Below are the code and all the weights of a small trained network. Each question names an input and a class and asks about switching units off, where a switched-off unit gives its printed mean instead of its output.

import numpy as np


def w(rows, s, z=0):
    codes = np.array(rows[::2]) - 128.0
    scale = np.full(codes.shape[1], s)
    scale[-1] = z or s
    return codes * scale


def norm(h):
    return h / np.sqrt((h * h).mean(-1, keepdims=True) + 1e-5)


def f(y):
    return np.maximum(y, 0)


def log_softmax(a):
    a = a - a.max(-1, keepdims=True)
    return a - np.log(np.exp(a).sum(-1, keepdims=True))


def net(x, mask):
    res = np.array(x, float).reshape(1, 2) / 4 @ E
    u = 0
    for l in range(4):
        y = f(norm(res) @ A[l][:, :-1].T + A[l][:, -1])
        res = res + np.where(mask[u : u + 5], y, B[l][:, -1]) @ B[l][:, :-1]
        u += 5
    return log_softmax(norm(res)[-1] @ U[:, :-1].T + U[:, -1])


A, B = {}, {}
E = w([
[106,4,254,113,101],'x0',
[91,57,116,146,112],'x1',
],0.0052)
A[0] = w([
[43,77,227,93,56,185],'0.n0',
[109,101,139,178,171,217],'0.n1',
[89,104,244,81,83,49],'0.n2',
[161,126,134,51,33,3],'0.n3',
[132,172,62,184,213,86],'0.n4',
],0.011,0.0044)
B[0] = w([
[209,2,104,169,106,248],'0.n0',
[170,78,68,188,85,167],'0.n1',
[94,125,3,29,229,207],'0.n2',
[224,176,112,95,153,131],'0.n3',
[87,108,169,168,246,200],'0.n4',
],0.0083,0.012)
A[1] = w([
[181,75,83,186,125,162],'1.n0',
[96,107,83,64,110,190],'1.n1',
[140,142,127,37,177,80],'1.n2',
[169,253,173,140,179,38],'1.n3',
[118,157,215,123,107,3],'1.n4',
],0.013,0.0062)
B[1] = w([
[138,160,91,181,83,249],'1.n0',
[176,102,132,75,237,181],'1.n1',
[139,151,127,53,209,151],'1.n2',
[68,119,198,122,9,196],'1.n3',
[98,183,144,76,90,128],'1.n4',
],0.013,0.011)
A[2] = w([
[197,103,73,59,190,166],'2.n0',
[91,57,180,119,130,2],'2.n1',
[46,189,221,93,121,76],'2.n2',
[212,177,57,111,48,204],'2.n3',
[137,148,253,85,61,26],'2.n4',
],0.013,0.0079)
B[2] = w([
[122,180,234,168,184,254],'2.n0',
[68,197,188,94,88,136],'2.n1',
[99,109,170,9,2,243],'2.n2',
[59,93,83,43,54,214],'2.n3',
[75,151,150,126,148,189],'2.n4',
],0.0099,0.01)
A[3] = w([
[180,163,193,13,247,7],'3.n0',
[94,122,32,151,193,171],'3.n1',
[100,219,183,80,74,42],'3.n2',
[127,214,158,66,166,2],'3.n3',
[177,125,187,34,176,38],'3.n4',
],0.011,0.0051)
B[3] = w([
[199,254,207,51,112,179],'3.n0',
[114,234,202,175,152,255],'3.n1',
[98,101,207,35,78,241],'3.n2',
[181,143,75,170,220,139],'3.n3',
[162,139,167,9,101,163],'3.n4',
],0.01,0.0067)
U = w([
[78,197,79,201,27,3],'0',
[31,226,156,228,180,140],'1',
[195,60,61,194,181,211],'2',
[224,209,177,22,234,109],'3',
[94,81,40,162,45,89],'4',
[8,158,213,42,32,158],'5',
],0.013,0.0064)

Each question gives the input, the list of numbers given to net, and the class t.
The units are the neurons (one row each of A and B). Each row of codes is followed by its name. A weight is (code - 128) times the scale printed after its matrix; where a second scale follows, it is the last column's (A, B and U).
mask holds one flag per neuron, layer by layer. A switched-off neuron (its flag False) gives its mean, the last column of its row in B, instead of its output. The means were averaged over made-up inputs and are rounded, as every weight is.
A unit's drop is (log p(t) with every unit on - log p(t) with that unit switched off) / (log p(t) with every unit on - log p(t) with every unit switched off).
The circuit of an input: a set's keep is (log p(t) with only the set's units on - log p(t) with every unit switched off) / (log p(t) with every unit on - log p(t) with every unit switched off). Starting from the 12 units with the biggest drops (on a tie, the unit counted first), units are removed one at a time, each time the one whose removal leaves the highest keep (on an exact tie, the one counted first), for as long as the keep stays at least 0.8.
circuit, biggest first: the units of the circuit, biggest drop first
unit that matters most: the unit with the biggest drop
k most important neurons: the k neurons with the biggest drops, biggest first
k most important neurons of layer l: the k neurons of layer l with the biggest drops, biggest first
drop of u: that unit's drop, to one decimal
input [7,-5], class 3: 2 most important neurons -> [0.n2, 2.n0]
input [-3,4], class 1: unit that matters most -> 0.n2
input [1,8], class 4: 3 most important neurons -> [1.n0, 2.n3, 0.n4]
input [-2,5], class 0: 2 most important neurons of layer 0 -> [0.n2, 0.n1]
input [-2,8], class 4: 2 most important neurons of layer 2 -> [2.n3, 2.n0]
input [1,6], class 4: 2 most important neurons -> [1.n0, 2.n3]
input [1,4], class 2: circuit, biggest first -> [0.n0, 2.n2]
input [-8,5], class 1: 3 most important neurons -> [2.n2, 0.n2, 0.n4]
input [-5,6], class 1: 3 most important neurons of layer 0 -> [0.n2, 0.n4, 0.n0]
input [8,0], class 2: 2 most important neurons -> [0.n0, 1.n0]
input [1,5], class 4: 2 most important neurons of layer 1 -> [1.n0, 1.n2]
input [-1,3], class 0: 2 most important neurons -> [0.n2, 2.n2]
input [-2,6], class 0: 3 most important neurons -> [0.n2, 2.n2, 0.n0]
input [1,2], class 2: unit that matters most -> 0.n0
input [-1,2], class 1: 4 most important neurons -> [2.n2, 0.n2, 0.n0, 0.n4]
input [0,0], class 0: 2 most important neurons of layer 1 -> [1.n0, 1.n3]
input [3,-2], class 3: 3 most important neurons -> [0.n2, 2.n0, 1.n1]
input [-7,4], class 1: 2 most important neurons of layer 0 -> [0.n4, 0.n2]
input [-4,8], class 1: 2 most important neurons -> [2.n2, 0.n0]
input [-2,4], class 1: unit that matters most -> 2.n2
input [-4,5], class 1: 2 most important neurons -> [0.n2, 0.n4]
input [-8,8], class 1: drop of 1.n2 -> 0.0
input [6,2], class 2: drop of 0.n0 -> 0.9
input [6,-6], class 3: drop of 0.n2 -> 1.7
input [-8,7], class 1: drop of 0.n2 -> 0.3
input [6,-4], class 3: 2 most important neurons -> [0.n2, 2.n0]
